Each row has a name. Each piece below is followed by the name of the row it came from, unless a question asks for something else. Each question is about the rows just above it. Places in a row count from 1.

ranat: [141 119 128 128 133 102 102  55 124 128 108 127 128 148 128 121  98 183
 138 128]
denak: [102 111 128 160 128 212 128 162 122  69 138 169 117 128 117 128 111 112
 164 128]
tud: [108 128 128 151 153 202 138 151 128 128 135 180 116 116 111 195 115 104
 172 115]
foz: [ 91 178 118 128 171 105 159 154 165 162 119  86 116 159 128 162 105  96
 104 125]
Gibep: [128 110 108  63 123 105 119  95 122 162 128 128 123 194 196 128 127 148
 111 135]
dodoz: [152 129  89  65 130 118 108 123 137 178  78 128 146 192 185 128 138 107
 112 149]
zapel: [165 128 143  96 125 128 100 128 132  41 142 159  88 111 119 202 114 128
 188  92]
goza: [145 101 128 128 125  94 124  64 111 126  95 111 128 178 175 138 110 184
 120 119]
[65] is at row and place : dodoz, 4
[153] is at row and place : tud, 5
Which row holds [178 128 111  95 126 111  64 124  94 125] read backwards? : goza

Gibep: [160 140  58  77 132 130 158 108 162 159 176 170 188 171 184 145  62 155
 128  49 183 176 137  65 163 151 198 101 210 151 171 200  60  85]
Zope: [ 43  60 184 136 136 126 215 151  43  83 134 103 111 140 138 207  84 199
  92 104  40 114  73 116  43 110 177 162  94 146  98 199 146  86]
denak: [130  88 164 164 211 179  70 174 123  71 138 202  51  57 164  75 183 208
  69  48 182 148  71  60 121 161 128 193  83 129 107 181  82 103]
zapel: [104  98  72 123 133  63 149 138 187 185 107  41 202 103 143 110  61  55
 171 104  91 185  96  50 203  87  82  57  60 139 192  39  90  63]
foz: [120 144 159 132 122 213  48  49 145  50 164 207  68 122  97 170 178 104
 122 147  74 141 176 196 194 201  70 130 148 122  68 111 178 215]
zape: [163 202  39 104 121  68 188 154 126 208 176 135  83 132 213 138  56 130
 122  99  58 134 171 192 209 171  44 120 147 214 115  60 115 158]
Zavar: [ 39 191 208  81  66 146 192 190  58 115  47 215 144 125  74  81 193  89
  42  72 158 170 170 115 109 163  67 103  98 154 160 203 191 100]
tud: [ 56 110 202 164  72 132  99 185 215 188  70 213 187  94 123 143  78 211
  75  50  99 102 204  56  68 130  45 100 203 183  74 197 195 194]
goza: [ 86 103  78  49 133 188 156 210 210 119  71  90 180 143 175 208  46 163
  78 106 203  97  76  84 210 167  75 177 129 168 206 157  71 180]
dodoz: [ 90 215 205 144 198  72 110  97 164 147 210  92 202 118 173  54 200 103
 129  83  61 184 188  77 119 180 152 120 112 127 114 171  88 106]
balem: [ 42  47 200 145 212  72  97 110 139 211  62  92 205  56  48 110  79  94
 195 144  72  45  58  56  97 122 161 157 210 205 151  82  73 111]
[91] is at row and place : zapel, 21
Which row holds [ 97 110  72] read backwards? : dodoz

zape: [149 127  99 134  69 133 141 156 143  99 141 120 154 161 135 131 154 150
 200 170 106 106  97 168]
balem: [197 123 141 112 148 149 127 169 134  69 133 142 156 143  99 142 110 135
 136 138 122 159  84 136]
foz: [115 117 219 182 179  60 137 143 165 126 137  97 124 149  87  93  79  83
 178 144  78 149 127  93]
Zavar: [162 144 151 130 148 103 188 114 167 137  99 141 116 154 174 109 131 122
 130 137 104 124 126 123]
[109] is at row and place : Zavar, 16
[ 99 143 156 142 133  69 134 169 127 149] is which row, read backwards? : balem
[168] is at row and place : zape, 24

balem: [125  94 120 175 120 124  90 137  95 143 152 166 158 109 144 110 172 133
 131 121 143  78 195 100 120  88 190 192 156 161 125 144 147 166 135 134
  79 132 169 127 129 164 108 125 123 175 163 133 203  86 128 128  73]
tud: [140 201 119  90 130  89 124 137 113 143 162 137 142 153 149 110 106 190
 159 114 136 112 195  87 145 134 137  81 143 107 174 154 131 130  70 140
 119 123 195  96 154 103 143 137 105  77 174  58 121 117 135 170 162]
zapel: [120  94 110  79 167 112 147 128  88 154 142 147 167 109 144 110 182 133
 112 141 104  78 189 134  57 128 119 167 124 147 146 164 121 159 161 115
 119 127 133 167 103 156 143 199 140 203 119  90 130 163 124 117  93]
Zavar: [125 110 149 163 144 101  78 146 101 154 142 147 125 109 144 110 115 156
 159 114 123  67 201  80 171 121 163 118 150 120 167 154 131 130  70 140
 119 123 195  96 154 103 143 137 105  77 174  58 121 117 154 138  83]
foz: [149 150 110 151 173 181 170 218  82 143 167 185 108 109 106 121 125  99
  84 161 123 146 161  94  95 114 137 105 104 127 118 104 105 137 135 108
 135 105 151  96 163 111  86 112 149 147 119 122 185  86 143  54  93]
Gibep: [125 110 149 163 126 101  78 146 101 154 142 147 125 109 144 110 115 156
 145 114 123  67 201  80 171 121 163 118 150 120 167 194 111 115  83 140
  87 141 177  86 129 149 143 100  71 105 174 112 157 109 124 107  83]
Which row holds this, read backwards? [130  90 119 203 140] : zapel
asked: [125 110 149 163 126 101  78 146 101 154 142 147 125 109 144 110 115 156
 145 114 123  67 201  80 171 121 163 118 150 120 167 194 111 115  83 140
  87 141 177  86 129 149 143 100  71 105 174 112 157 109 124 107  83] : Gibep
[189] is at row and place : zapel, 23
Row and place of [157] in the named rows: : Gibep, 49
Which row holds [142 154  88 128 147 112 167  79] read backwards? : zapel

Zope: [ 81  74  73 209  75 202  74  52  76  75]
Gibep: [172  60 190  58 176  64 177 194 177 177]
goza: [ 80 207  57 210  75 202  74  52  73  75]
tud: [209  55 207  81 202 210  77  52  76  76]
[60] is at row and place : Gibep, 2
Which row holds [202  75 210] read backwards? : goza
[58] is at row and place : Gibep, 4
Where in the named rows is [64]? : Gibep, 6
Row and place of [172] in the named rows: : Gibep, 1
[ 74 202  75 209  73  74] is which row, read backwards? : Zope
Which row holds this, read backwards? [209  73  74  81] : Zope

Zope: [126 113 134 120 120 133 107 142 135 128 131 148 132 113 138 126 122 131
 120 141 137 129 138 138 104 118 138 130 125 143 143 133 135  85 129 129
 132 122 138 141 101 152 122 134 135 125  75 131 131 117 147 139 128 136
 160 133 128 142 130 123 131 149 126]
balem: [152 134 119 133 138 125 132 153 122 127 142 159 140 107 140 141 152 135
 132 140 111 133 142 129 144 127 124 130 147 138 135 118 130  50 109 134
 150 112 122 123 175 130 126 118 124 121 188 130 144 130 135 123 121 128
 132 123 123 124 124 124 120 138 126]
Gibep: [133 125 117 114 128  96 120 121 105 126 125 147 123 129 125 139 118 113
 128 121 134 148 124 119 128 128 127 125 111 133 139 136 133 133 134 112
 109 150 132 128 145 125 127 129 128 128 136 130 145 133 113 130 139 137
 119 126 129 145 128 131 131 119 125]
dodoz: [130 116 125 119 102 140 142 153 124 137 120 103 137 116 143 137  58 124
 133 127 129 124 131 133 113 132 129 126 122 116 134 134 125  99 125 130
 132 129 135 135 129 136 126 103 125 115  72 132 146 128 136 115 150 129
 142 123 123 141 141 130 124 129 138]
foz: [111 119 141 132 144 125 122 139 123 132 128 170 144 125 153 114 149 135
 135 122 132 131 137 119 135 132 131 127 139 110 142 134 129 142 121 124
 125 126 123 133 126 125 124 126 121 138 140 132 130 127 116 124 120 131
 174 127 127 133 136 123 128 122 125]
[141 138] is which row, read backwards? : Zope
Which row holds this, read backwards? [112 150 134 109] : balem
asked: [111 119 141 132 144 125 122 139 123 132 128 170 144 125 153 114 149 135
 135 122 132 131 137 119 135 132 131 127 139 110 142 134 129 142 121 124
 125 126 123 133 126 125 124 126 121 138 140 132 130 127 116 124 120 131
 174 127 127 133 136 123 128 122 125] : foz
[126 113 134 120 120 133 107 142 135 128 131 148 132 113 138 126 122 131
 120 141 137 129 138 138 104 118 138 130 125 143 143 133 135  85 129 129
 132 122 138 141 101 152 122 134 135 125  75 131 131 117 147 139 128 136
 160 133 128 142 130 123 131 149 126] is in which row? : Zope
asked: [130 116 125 119 102 140 142 153 124 137 120 103 137 116 143 137  58 124
 133 127 129 124 131 133 113 132 129 126 122 116 134 134 125  99 125 130
 132 129 135 135 129 136 126 103 125 115  72 132 146 128 136 115 150 129
 142 123 123 141 141 130 124 129 138] : dodoz

denak: [ 58 118 155 121 157  58  57  56 110  36]
Zavar: [ 58 118 155 121 157 172  57  26 191  36]
foz: [ 79 136 160 155 146 184  70  25 205  38]
Where in the named rows is [38]? : foz, 10
[191] is at row and place : Zavar, 9
Which row holds this, read backwards? [172 157 121 155] : Zavar
[136  79] is which row, read backwards? : foz
Which row holds [26 57] read backwards? : Zavar
Which row holds this, read backwards? [172 157 121] : Zavar

tud: [175 188 191 190]
foz: [176 184 187 186]
Zope: [149 221 217 208]
denak: [190 138 172 171]
Zavar: [189 130 141 149]
dodoz: [190 136 168 168]
balem: [187 187 189 191]
goza: [200 167 204 199]
zape: [135 187 189 188]
Which row holds this, read backwards? [187 187] : balem
Where in the named rows is [172]? : denak, 3
Where in the named rows is [221]? : Zope, 2
Which row holds [199 204 167] read backwards? : goza
Where in the named rows is [136]? : dodoz, 2
Which row holds [189 187 135] read backwards? : zape

Zavar: [133 162 127 123 123 174 116 129 140 186 142 110 217 162 127 129 113 138
  82 121  88  96 105  90 168]
Gibep: [133 129 162  91 119 117 101 129 140 141 139 127 143 136 100 129 134 115
 120 149 132  99 161 136 151]
dodoz: [111 139 129 122 121 169 149 111 140 190 141  96 201 154 106 128 126 132
  79 140 100  94 106 107 151]
foz: [133 163 156 123 138 169 130 150 150 151 142 120 182 148 127 129 100 132
  78 133 101 118  92  79 152]
balem: [133 150 136 123 121 116 151  98 153 157 187 140 178 116 154 129 116 134
  96 169  84  93 161  90 158]
goza: [133 150 136 123 121 116 151  98 152 157 187 140 178 116 153 129 116 135
  96 169  85  94 161  90 158]
tud: [160 139 136 134 121  85 153  88 152 122 185 151 132  83 153 129 120 132
 119 193 110  80 189 126 139]
denak: [159 139 135 130 123  89 150 108 140 137 167 137 126  85 157 129 120 132
 119 191 110  90 178 134 144]
Zope: [133 125 136 125 131 107 122 109 138 137 125 127 137 141 114 129 120 130
 121 141 128 104 136 123 151]
zape: [133 139 134 122 121 116 126 116 140 140 133 127 141 132 114 129 120 132
 120 144 132 111 137 133 141]
zapel: [133 139 136 123 110 101 134  73 189 105 166 167 145 128 110 129 120 143
 127 149 124  94 161 107 132]
[121 122 129 139] is which row, read backwards? : dodoz
[133 150 136 123 121 116 151  98 153 157 187 140 178 116 154 129 116 134
  96 169  84  93 161  90 158] is in which row? : balem

balem: [137 123 125 115 131 103 125 141 130  95 139 120 101 133 123 132 116 137
 128 124 146 198 157 114 113 124 109 133 107 112 155 160 127 112 128]
zapel: [158 116 126 164 109 166 123 100 107 133 158 134 162 106 130  86 148 123
 127 154  91 141 158 124 147 102  84 108 100 112 143 146  65 156 133]
denak: [137 138 127 142 133  65 121 145 135  90 135 137 164 132 151 178 153 113
 176 128 145 174 178  88 127  90 121  92 153 144 177 125 110 160 109]
Zavar: [123 143 133  97 175  69 110 173 135 123 121 157 142 147 123 184 145 112
 117 135 145 125 135 111 125  87 129  88 100 130 139 133 138 116 147]
goza: [137 138 127 142 133  65 121 145 135  90 135 137 164 132 151 178 124 113
 176 128 145 174 178  88 127  90 121  92 153 144 177 125 110 160 109]
Gibep: [154 133 142 130 129 168 154 127 112  78 122 209 133 120 174 113 159 115
 145 129 175 133 146 140 125 127 141 109 113  39 120  74 162  85  67]
Zope: [117 176 122 123 130 136  80 101 153 128 132 157 145 147 127 144 133 154
  99 145 161 113 123 125 129 133 135  98 107 151 121  75  86 144 158]
ranat: [119 111 142 121 162 143 105 120 122 165 147 146 123 146 115 118 183 114
 106 136 105 105 100 134 132  79 108 105  83 113 148 129 124 110 144]
zape: [115 148 118 121 138  99 150 111  97  85 166 125 102 111 108 161 112 154
 132 147 149 155 183  89 131 116 132 146 106 146 170 132 118 152 139]
tud: [115 120 131 122 153 144 119 136 103 152 162 142 124 135 106 132 164 127
 108 146 108  99 116 116 142  83 121 116  90 137 152 115  96 134 147]
foz: [166 139 105  72 120 147 190 138  39 125 163 123 124  80  99 153 160 175
 110 170 160  97 140  73 188 122 148 111 139  97 113 101 154 126  97]
dodoz: [121 120 129  83 147 142 127 130 123 127 129 119  58 138  93 103 122 153
  70 126 139 157 111 148 110 148 118 157  64  96 114 168 151  68 156]
Where do [158 116 126 164 109 166 123 100 107 133 158 134 162 106 130  86 148 123
 127 154  91 141 158 124 147 102  84 108 100 112 143 146  65 156 133] appear? : zapel
Where in the named rows is [72]? : foz, 4
Which row holds [154 133 142 130 129 168 154 127 112  78 122 209 133 120 174 113 159 115
 145 129 175 133 146 140 125 127 141 109 113  39 120  74 162  85  67]? : Gibep
asked: [117 176 122 123 130 136  80 101 153 128 132 157 145 147 127 144 133 154
  99 145 161 113 123 125 129 133 135  98 107 151 121  75  86 144 158] : Zope
The row with [137 123 125 115 131 103 125 141 130  95 139 120 101 133 123 132 116 137
 128 124 146 198 157 114 113 124 109 133 107 112 155 160 127 112 128] is : balem

denak: [104 163 137 114 120]
balem: [126 169 120 140 121]
dodoz: [123 157 162 105 162]
Zavar: [115 149 138 139  74]
Gibep: [123 157 105 162 151]
zape: [146  48 125 123 123]
foz: [146  44 131 128 170]
Which row holds [162 105 162] read backwards? : dodoz
Row and place of [140] in the named rows: : balem, 4
Where in the named rows is [137]? : denak, 3
[162 105 157 123] is which row, read backwards? : Gibep
Row and place of [139] in the named rows: : Zavar, 4
Which row holds [114 137] read backwards? : denak

dodoz: [170 103 122 139 127 163 109 127 129 130 115 145 134  84 125 126 119 136
 133 139 111 124 180 118 106 163 124 174 148 143 134 104 118 137 123 101
 131 102 130 146 170 125 153 153 137 110 141 119]
foz: [136 122 115 137 216 163 124 127 123 141 156 113 112 178 133 123 119 118
 158 122 141 127 143 103 129 163 144 134 130 131 115 107 155 123 131 115
 122 126 168 111 114 131 180 133 111 139 120 153]
zapel: [159 151 147 133 205 163 129 127 135 110 164  91 123 132 130 121 151 126
 132 134 136 136 146 129 134 163 110 129  99 132  95 128 116 111 146 131
 137 149 132 115 108 129 135 129 134 125 160 133]
Row and place of [91] in the named rows: : zapel, 12
The row with [136 122 115 137 216 163 124 127 123 141 156 113 112 178 133 123 119 118
 158 122 141 127 143 103 129 163 144 134 130 131 115 107 155 123 131 115
 122 126 168 111 114 131 180 133 111 139 120 153] is : foz
[205 133] is which row, read backwards? : zapel
Which row holds [132  99 129] read backwards? : zapel
asked: [170 103 122 139 127 163 109 127 129 130 115 145 134  84 125 126 119 136
 133 139 111 124 180 118 106 163 124 174 148 143 134 104 118 137 123 101
 131 102 130 146 170 125 153 153 137 110 141 119] : dodoz

zape: [152 158 214 225 215]
balem: [180 176 128 138 145]
ranat: [177 174 179 184 183]
zapel: [226 162  37  59  77]
Zavar: [169 166 200 201 196]
foz: [179 185 125 178 159]
dodoz: [214 158 152 138 146]
Where in the named rows is [225]? : zape, 4
[177] is at row and place : ranat, 1
Which row holds [196 201 200] read backwards? : Zavar
[138 152] is which row, read backwards? : dodoz
Row and place of [166] in the named rows: : Zavar, 2
[215 225] is which row, read backwards? : zape
[152 158 214 225 215] is in which row? : zape

dodoz: [132 196 139  56 106 103 159 103]
ranat: [108  19 117 166 121 131 112 108]
foz: [167 141 167  51  97  94  63 149]
tud: [135 117 106 136 129 138 124 155]
goza: [ 84 131 157 214 109 147 128 137]
zape: [144 205 124  79 120 123 129 143]
zapel: [ 86 117 108 183  64 123  94 191]
Where in the named rows is [56]? : dodoz, 4
[183] is at row and place : zapel, 4
Where in the named rows is [138]? : tud, 6

tud: [ 98 162 118 126 113 100 144 102  93  99 118 125 119 150 102 105 212 137
  82 166  91 144 123 105 184 115 163  91 110]
goza: [139 144 123 107 128 135  99 102 144 125  93 119 125 111 135 138 135 135
 146 158 132 124 161 106 129  89 140 143 106]
balem: [119 141 128 132  97  92 150 159 127 135 165  93 114 126  95 120 114 145
 134 160 118 121 149 168 106 146 136 124 151]
zape: [156 136 146 136 168  79 132 128 147 112 120 171 167 139 125 115  96 152
  99 147  61 160 145 125 171  96 138 124 128]
zapel: [ 95 125 129 115 105 141  99 141 102 147 134 140 114 126 125 126 167 121
 134 120 146 113 125 146 130 160 111 112 104]
Gibep: [101 121 101  95 107 144  76 162 102 165 140 117  95 102 129 129 164 129
 152 123 160 100 140 165 109 172 103 119  85]
[125 119  93 125 144 102  99] is which row, read backwards? : goza
Where in the named rows is [117]? : Gibep, 12
Where in the named rows is [103]? : Gibep, 27
[119 141 128 132  97  92 150 159 127 135 165  93 114 126  95 120 114 145
 134 160 118 121 149 168 106 146 136 124 151] is in which row? : balem
The row with [ 98 162 118 126 113 100 144 102  93  99 118 125 119 150 102 105 212 137
  82 166  91 144 123 105 184 115 163  91 110] is : tud
The row with [139 144 123 107 128 135  99 102 144 125  93 119 125 111 135 138 135 135
 146 158 132 124 161 106 129  89 140 143 106] is : goza

dodoz: [187 105 225 121 165  54 112]
balem: [123  43 195  60 173 171 183]
zapel: [164 193 145 202 165  96  99]
foz: [124 105 150 112 121 190 152]
ranat: [158 189  86 184 131  41  59]
zape: [157 196 172 201 153  67  89]
Zavar: [ 52  38 149  22  54 191 185]
tud: [111  52 155  54 122 188 180]
Row and place of [173] in the named rows: : balem, 5
[111] is at row and place : tud, 1

tud: [208 179 121 122 103 141 119 137  87 202 138  99 137 115 109  71 165 130
 138 115 168 101 158 209  68 195  35  22 124 165 120 163 116]
ranat: [125 165 120 121  80 145  80 110  41 123 128 128 133 135 107 127 194 156
 135 116  61 133 121 216 170 138  82 211 198 177 124 137 136]
zape: [208 179 121 122 103 141 119 102  87 202 138  99 137 115 109  71 165 130
  97 115 168 101 158 209  68  97  35  22 124 165 120 163 116]
Row and place of [194] in the named rows: : ranat, 17
The row with [208 179 121 122 103 141 119 102  87 202 138  99 137 115 109  71 165 130
  97 115 168 101 158 209  68  97  35  22 124 165 120 163 116] is : zape
Which row holds this, read backwards? [137 119 141 103 122 121 179] : tud
[170] is at row and place : ranat, 25

